Below is a small trained network, with its code and all its weights. Each question gives an input and a target symbol and asks what happens when units are switched off, that is, made to give their printed mean instead of their output.

import numpy as np


def w(rows, s, z=0):
    codes = np.array(rows[::2]) - 128.0
    scale = np.full(codes.shape[1], s)
    scale[-1] = z or s
    return codes * scale


def f(y):
    return np.maximum(y, 0)


def softmax(a):
    e = np.exp(a - a.max(-1, keepdims=True))
    return e / e.sum(-1, keepdims=True)


def log_softmax(a):
    a = a - a.max(-1, keepdims=True)
    return a - np.log(np.exp(a).sum(-1, keepdims=True))


def net(x, mask):
    ids = ['ΔΞΠΨΩαβγεηθλμστφ'.index(c) for c in x.split()]
    T = len(ids)
    res = E[ids] + P[:T]
    r = res
    for j in range(3):
        rows = slice(4 * j, 4 * j + 4)
        q, k, v = (r @ M[0][rows].T for M in (Q, K, V))
        z = softmax(np.where(np.tri(T) > 0, q @ k.T / 4**0.5, -1e9)) @ v
        o = O[0][rows]
        res = res + np.where(mask[j], z, o[:, -1]) @ o[:, :-1]
    y = f(res @ A[0][:, :-1].T + A[0][:, -1])
    res = res + np.where(mask[3:15], y, B[0][:, -1]) @ B[0][:, :-1]
    return log_softmax(res[-1] @ U[:, :-1].T + U[:, -1])


Q, K, V, O, A, B = {}, {}, {}, {}, {}, {}
E = w([
[119,122,175,155,109,146],'Δ',
[150,164,215,152,81,130],'Ξ',
[115,129,132,134,189,165],'Π',
[143,124,131,123,157,108],'Ψ',
[106,191,165,125,169,78],'Ω',
[227,115,105,8,200,163],'α',
[168,113,182,108,66,116],'β',
[96,146,196,145,106,217],'γ',
[102,108,103,104,94,25],'ε',
[94,39,103,151,127,157],'η',
[64,143,133,124,186,185],'θ',
[82,77,72,169,201,89],'λ',
[118,109,143,70,61,151],'μ',
[108,125,159,148,114,134],'σ',
[146,106,142,153,149,71],'τ',
[107,163,172,89,120,158],'φ',
],0.013)
P = w([
[161,111,103,224,132,142],'0',
[76,41,217,39,190,61],'1',
[94,75,181,81,166,68],'2',
[89,86,187,86,165,81],'3',
[151,190,2,148,84,123],'4',
[131,150,77,128,113,116],'5',
[135,153,87,132,112,119],'6',
[126,111,197,111,185,118],'7',
[129,152,147,126,140,123],'8',
[134,152,144,127,140,136],'9',
[123,161,117,131,105,144],'10',
[123,149,129,127,114,149],'11',
[123,147,132,127,117,154],'12',
],0.0093)
Q[0] = w([
[128,111,186,126,161,189],'H0',
[141,206,50,169,85,208],'H0',
[116,85,181,145,86,167],'H0',
[98,98,209,96,176,113],'H0',
[156,117,108,102,157,223],'H1',
[194,128,114,145,115,55],'H1',
[157,137,152,149,85,23],'H1',
[159,128,133,117,98,1],'H1',
[90,76,249,87,185,126],'H2',
[205,150,168,208,150,171],'H2',
[109,146,89,96,164,172],'H2',
[64,35,209,55,157,100],'H2',
],0.0083)
K[0] = w([
[90,162,94,184,98,122],'H0',
[26,79,250,121,134,64],'H0',
[117,195,159,165,115,154],'H0',
[161,179,42,152,80,132],'H0',
[172,84,97,126,142,123],'H1',
[87,114,72,160,11,34],'H1',
[78,169,155,143,80,93],'H1',
[60,118,110,157,12,48],'H1',
[169,197,47,150,114,138],'H2',
[45,118,124,182,61,94],'H2',
[155,138,152,108,101,47],'H2',
[255,192,22,133,141,153],'H2',
],0.0096)
V[0] = w([
[134,193,200,132,191,182],'H0',
[26,183,166,226,164,107],'H0',
[42,96,107,194,2,61],'H0',
[142,132,211,126,98,227],'H0',
[211,103,82,67,159,162],'H1',
[136,151,140,168,223,165],'H1',
[118,133,141,200,99,100],'H1',
[55,145,101,162,26,67],'H1',
[130,180,115,111,200,122],'H2',
[124,137,14,178,207,178],'H2',
[57,81,199,170,38,208],'H2',
[230,203,162,113,96,49],'H2',
],0.0078)
O[0] = w([
[235,183,138,118,186,114,77],'H0',
[154,117,44,22,188,186,42],'H0',
[80,22,77,102,123,220,70],'H0',
[166,122,188,182,227,127,49],'H0',
[127,234,117,182,65,128,184],'H1',
[162,96,65,144,62,113,88],'H1',
[114,79,116,99,158,185,77],'H1',
[113,89,176,88,167,178,99],'H1',
[194,176,77,92,113,116,156],'H2',
[117,241,52,126,158,136,130],'H2',
[99,105,220,130,218,194,2],'H2',
[202,2,107,124,18,42,141],'H2',
],0.0069,0.0042)
A[0] = w([
[125,149,174,135,129,80,205],'N0',
[182,80,129,80,159,152,209],'N1',
[126,151,72,192,107,107,235],'N2',
[109,68,132,254,148,111,253],'N3',
[189,138,141,90,89,134,208],'N4',
[172,165,158,150,154,158,88],'N5',
[93,95,97,160,203,103,154],'N6',
[67,97,160,119,160,70,217],'N7',
[161,99,106,27,198,162,180],'N8',
[107,143,159,85,152,69,148],'N9',
[108,160,126,92,150,73,108],'N10',
[197,198,144,145,75,91,201],'N11',
],0.0091,0.0014)
B[0] = w([
[175,116,71,130,83,161,181],'N0',
[133,101,128,182,86,22,146],'N1',
[140,141,137,31,195,112,198],'N2',
[170,149,176,6,181,96,157],'N3',
[82,89,149,174,84,89,167],'N4',
[155,126,97,234,157,99,138],'N5',
[95,132,219,120,122,158,152],'N6',
[205,102,121,111,84,204,180],'N7',
[106,161,76,255,138,67,160],'N8',
[144,190,138,131,136,185,173],'N9',
[152,159,75,118,132,206,174],'N10',
[56,96,173,130,102,164,247],'N11',
],0.0072,0.013)
U = w([
[124,116,145,166,140,118,124],'Δ',
[144,88,176,177,119,73,91],'Ξ',
[199,159,83,118,132,196,151],'Π',
[254,138,62,67,84,212,140],'Ψ',
[192,114,11,225,82,35,214],'Ω',
[113,175,164,104,89,95,5],'α',
[203,94,173,74,136,130,86],'β',
[150,120,162,217,130,142,166],'γ',
[54,58,96,109,66,155,176],'ε',
[47,158,170,137,126,215,127],'η',
[140,166,76,164,164,131,176],'θ',
[61,172,34,101,128,156,29],'λ',
[158,137,169,11,180,117,107],'μ',
[119,115,134,158,141,118,53],'σ',
[141,121,96,65,140,77,128],'τ',
[179,118,115,154,141,127,123],'φ',
],0.0064,0.0024)

Each question gives the input, a string of symbols that net reads in full, and the target symbol t.
The units are the heads (4 rows each of Q, K, V and O) and the neurons (one row each of A and B). Each row of codes is followed by its name. A weight is (code - 128) times the scale printed after its matrix; where a second scale follows, it is the last column's (O, A, B and U).
mask holds one flag per unit, heads first, then neurons. A switched-off unit (its flag False) gives its mean, the last column of its rows in O or B, instead of its output. The means were averaged over made-up inputs and are rounded, as every weight is.
A unit's drop is (log p(t) with every unit on - log p(t) with that unit switched off) / (log p(t) with every unit on - log p(t) with every unit switched off).
The circuit of an input: a set's keep is (log p(t) with only the set's units on - log p(t) with every unit switched off) / (log p(t) with every unit on - log p(t) with every unit switched off). Starting from the 12 units with the biggest drops (on a tie, the unit counted first), units are removed one at a time, each time the one whose removal leaves the highest keep (on an exact tie, the one counted first), for as long as the keep stays at least 0.8.
units of the circuit, in order: the units of the circuit, biggest drop first
k most important neurons: the k neurons with the biggest drops, biggest first
heads that matter: for each layer, one digit per head in row order, 1 if its drop is at least 0.15 and else 0, layers parted by /
input γ τ ε Δ, target γ: heads that matter => 101
input ε η Δ, target ε: units of the circuit, in order => [H0]
input Ω φ Ψ λ, target Ω: 2 most important neurons => [N8; N11]
input ε τ ε ε τ Ξ, target ε: units of the circuit, in order => [H0; H2]
input θ γ τ, target θ: heads that matter => 101
input θ η λ, target θ: units of the circuit, in order => [H0; H2; N8]
input λ λ Ω, target λ: units of the circuit, in order => [H2; H0]
input Ξ ε β, target Ξ: 4 most important neurons => [N1; N8; N10; N2]
input Ω Ξ ε Ω, target Ω: 3 most important neurons => [N8; N1; N11]
input η ε Ω, target η: heads that matter => 101
input ε Ψ η σ, target ε: heads that matter => 100
input β λ β ε, target β: units of the circuit, in order => [H2; N7; N3; H1]
input η ε λ, target η: heads that matter => 001
input λ ε η β ε Ω η μ, target ε: heads that matter => 100
input η ε Δ, target η: most important neuron => [N6]
input Π λ ε λ η, target λ: units of the circuit, in order => [H0; H2]
input λ ε θ Π, target λ: heads that matter => 101
input λ μ θ, target λ: units of the circuit, in order => [H2; H0]
input λ η α ε, target Ψ: heads that matter => 010
input γ ε ε α, target Ω: 2 most important neurons => [N8; N1]
input Ω ε τ, target Ω: heads that matter => 101
input η Ξ Ξ β α, target Ω: heads that matter => 100
input η ε Π Ξ, target η: units of the circuit, in order => [H2]
input θ γ ε Ψ Ω γ Ω θ, target Ω: 2 most important neurons => [N8; N11]
input Ω ε ε, target Ω: 3 most important neurons => [N8; N1; N11]
